Here is a tiny trained network, its code and every weight. The questions are about switching its units off for an input and a class, where a switched-off unit gives its printed mean instead of its output.

import numpy as np


def w(rows, s, z=0):
    codes = np.array(rows[::2]) - 128.0
    scale = np.full(codes.shape[1], s)
    scale[-1] = z or s
    return codes * scale


def f(y):
    return y / 2 * (1 + np.tanh(0.7978845608 * (y + 0.044715 * y**3)))


def log_softmax(a):
    a = a - a.max(-1, keepdims=True)
    return a - np.log(np.exp(a).sum(-1, keepdims=True))


def net(x, mask):
    res = np.array(x, float).reshape(1, 6) / 4 @ E
    y = f(res @ A[0][:, :-1].T + A[0][:, -1])
    res = res + np.where(mask, y, B[0][:, -1]) @ B[0][:, :-1]
    return log_softmax(res[-1] @ U[:, :-1].T + U[:, -1])


A, B = {}, {}
E = w([
[192,201,199,197,54,148,120,209,89],'x0',
[79,57,227,111,169,218,142,145,65],'x1',
[123,141,60,207,246,137,91,166,72],'x2',
[40,253,121,60,140,149,121,143,110],'x3',
[69,137,199,167,133,67,25,103,172],'x4',
[181,110,125,53,150,181,37,195,223],'x5',
],0.0075)
A[0] = w([
[81,66,111,79,195,120,146,44,155,55],'N0',
[137,149,99,171,176,115,100,144,75,112],'N1',
[109,129,160,67,64,106,152,122,137,72],'N2',
[166,185,59,161,103,70,100,87,200,100],'N3',
[109,208,130,60,147,167,95,143,128,80],'N4',
[74,81,169,110,150,173,144,130,122,89],'N5',
[148,164,197,199,72,149,105,222,113,48],'N6',
[84,137,107,151,96,93,164,107,61,82],'N7',
[171,146,128,68,130,179,81,175,191,69],'N8',
[134,173,58,120,94,90,127,123,157,92],'N9',
[117,113,178,126,138,160,141,148,99,91],'N10',
[116,119,78,173,226,117,106,138,91,103],'N11',
[94,158,148,170,114,113,174,61,77,58],'N12',
[89,120,184,143,151,104,65,107,125,102],'N13',
[128,129,163,78,79,116,150,88,149,73],'N14',
[120,132,115,174,192,108,113,143,108,91],'N15',
[26,203,89,72,112,151,102,137,86,67],'N16',
[173,118,85,89,117,181,175,170,92,98],'N17',
[152,186,199,185,71,152,128,195,83,4],'N18',
[162,140,119,149,114,154,143,161,117,71],'N19',
[117,87,165,85,152,180,105,148,103,46],'N20',
[91,81,181,119,140,159,128,125,94,73],'N21',
[135,139,109,158,187,119,94,150,86,76],'N22',
[70,194,140,104,147,116,161,148,124,88],'N23',
[133,157,180,137,106,113,188,52,131,94],'N24',
[148,157,37,106,76,52,121,100,147,79],'N25',
[166,108,93,91,130,194,184,122,95,117],'N26',
[183,63,126,113,138,147,74,199,186,86],'N27',
[83,89,65,88,135,137,101,65,140,84],'N28',
[106,94,178,114,144,166,128,124,99,77],'N29',
[116,112,131,184,92,91,163,80,76,90],'N30',
[171,132,91,84,117,161,217,152,112,105],'N31',
[104,129,178,148,121,92,47,110,129,108],'N32',
[79,100,187,106,139,164,145,149,95,96],'N33',
[199,2,141,196,132,104,127,111,152,99],'N34',
[138,110,134,188,119,121,159,67,114,68],'N35',
[104,135,184,163,127,97,82,89,155,133],'N36',
[106,124,181,145,136,104,60,106,154,78],'N37',
[91,92,107,104,157,140,136,77,146,87],'N38',
[131,95,186,84,53,123,158,55,173,105],'N39',
],0.0099,0.0038)
B[0] = w([
[204,220,109,101,38,88,40,76,88,237],'N0',
[162,140,194,76,162,148,135,155,133,191],'N1',
[190,130,202,85,185,147,149,168,137,176],'N2',
[133,70,130,226,120,153,107,181,65,225],'N3',
[106,119,144,164,104,202,160,79,219,205],'N4',
[147,96,128,198,97,131,87,180,73,198],'N5',
[195,216,84,119,75,70,70,62,112,232],'N6',
[89,79,121,89,201,161,13,83,161,201],'N7',
[104,45,113,86,228,161,41,37,95,214],'N8',
[119,54,122,215,102,146,86,181,76,192],'N9',
[130,114,99,184,114,127,118,151,117,177],'N10',
[188,163,227,62,191,128,174,183,124,223],'N11',
[94,78,97,115,188,171,47,59,133,210],'N12',
[69,121,75,124,125,42,178,161,139,187],'N13',
[191,146,191,92,183,149,133,198,148,172],'N14',
[151,125,174,83,162,127,150,169,148,178],'N15',
[118,141,148,180,74,180,216,86,210,231],'N16',
[62,137,63,96,145,59,150,145,147,199],'N17',
[192,194,99,116,81,92,66,88,103,228],'N18',
[120,190,95,99,136,109,129,120,134,149],'N19',
[130,90,105,192,132,138,74,155,107,187],'N20',
[142,79,119,210,121,106,105,163,119,195],'N21',
[191,143,182,91,164,150,158,170,141,175],'N22',
[136,108,150,184,98,179,185,83,231,188],'N23',
[146,119,147,81,217,154,92,121,134,182],'N24',
[129,93,132,213,120,139,110,199,67,216],'N25',
[51,151,90,105,122,67,153,170,138,201],'N26',
[83,74,143,105,185,174,80,15,168,223],'N27',
[219,237,123,124,56,91,79,77,100,204],'N28',
[138,82,127,207,103,134,92,186,109,185],'N29',
[92,80,109,96,173,174,64,56,173,206],'N30',
[61,159,64,97,154,68,155,163,121,205],'N31',
[48,132,63,71,145,59,168,157,130,186],'N32',
[136,92,108,220,127,151,117,175,91,205],'N33',
[100,181,141,177,37,209,253,103,247,253],'N34',
[123,89,146,108,131,147,111,67,201,174],'N35',
[54,130,58,67,140,102,202,181,123,187],'N36',
[95,135,50,91,144,108,167,154,122,176],'N37',
[179,212,92,133,50,85,71,102,98,184],'N38',
[179,164,190,84,199,137,156,223,137,224],'N39',
],0.0073,0.008)
U = w([
[234,232,87,90,28,54,59,71,72,107],'0',
[79,36,112,68,213,167,49,33,132,116],'1',
[135,49,114,242,88,125,108,249,37,127],'2',
[213,157,236,21,192,127,176,244,124,119],'3',
[103,143,137,165,32,192,243,73,238,122],'4',
[3,141,20,47,129,2,188,206,105,136],'5',
[110,110,166,54,83,116,190,102,39,249],'6',
],0.0094,0.013)

Each question gives the input, the list of numbers given to net, and the class t.
The units are the neurons (one row each of A and B). Each row of codes is followed by its name. A weight is (code - 128) times the scale printed after its matrix; where a second scale follows, it is the last column's (A, B and U).
mask holds one flag per neuron, in row order. A switched-off neuron (its flag False) gives its mean, the last column of its row in B, instead of its output. The means were averaged over made-up inputs and are rounded, as every weight is.
A unit's drop is (log p(t) with every unit on - log p(t) with that unit switched off) / (log p(t) with every unit on - log p(t) with every unit switched off).
unit that matters most: the unit with the biggest drop
top k neurons: the k neurons with the biggest drops, biggest first
drop when u is switched off: that unit's drop, to one decimal
input [-4,-8,4,-6,1,2], class 2: unit that matters most : N3
input [8,8,-5,5,1,-3], class 0: top 3 neurons : N6, N18, N3
input [7,4,-5,-2,-8,5], class 5: top 2 neurons : N17, N31
input [-4,-5,5,1,1,4], class 2: top 3 neurons : N3, N9, N25
input [-4,-7,7,3,-6,2], class 2: top 2 neurons : N9, N3
input [2,-8,-7,-1,8,2], class 2: top 3 neurons : N3, N25, N9
input [-7,-7,-5,3,-5,-5], class 0: top 4 neurons : N28, N0, N38, N33
input [-2,2,7,3,-5,6], class 3: top 2 neurons : N11, N22
input [4,1,-6,-8,8,7], class 4: top 4 neurons : N34, N27, N7, N12
input [-8,-1,0,1,8,-4], class 0: top 2 neurons : N0, N28
input [0,-3,-4,4,-2,5], class 1: top 2 neurons : N8, N34
input [-2,1,3,4,-5,-6], class 1: top 3 neurons : N7, N12, N34
input [-7,-1,2,8,6,4], class 4: top 2 neurons : N16, N4
input [-2,-6,-1,-7,-8,5], class 5: unit that matters most : N31
input [4,6,4,8,-4,0], class 4: top 3 neurons : N16, N4, N23
input [4,-1,5,3,-3,-5], class 1: top 2 neurons : N7, N12
input [5,-3,3,-6,0,5], class 4: drop when N0 is switched off : 0.3
input [7,-6,-8,5,-1,3], class 3: drop when N6 is switched off : -0.1
input [-7,-2,-6,-2,-7,-1], class 0: drop when N28 is switched off : 0.8
input [6,8,-4,5,1,-3], class 2: unit that matters most : N33
input [4,3,5,6,2,6], class 1: drop when N23 is switched off : -0.1
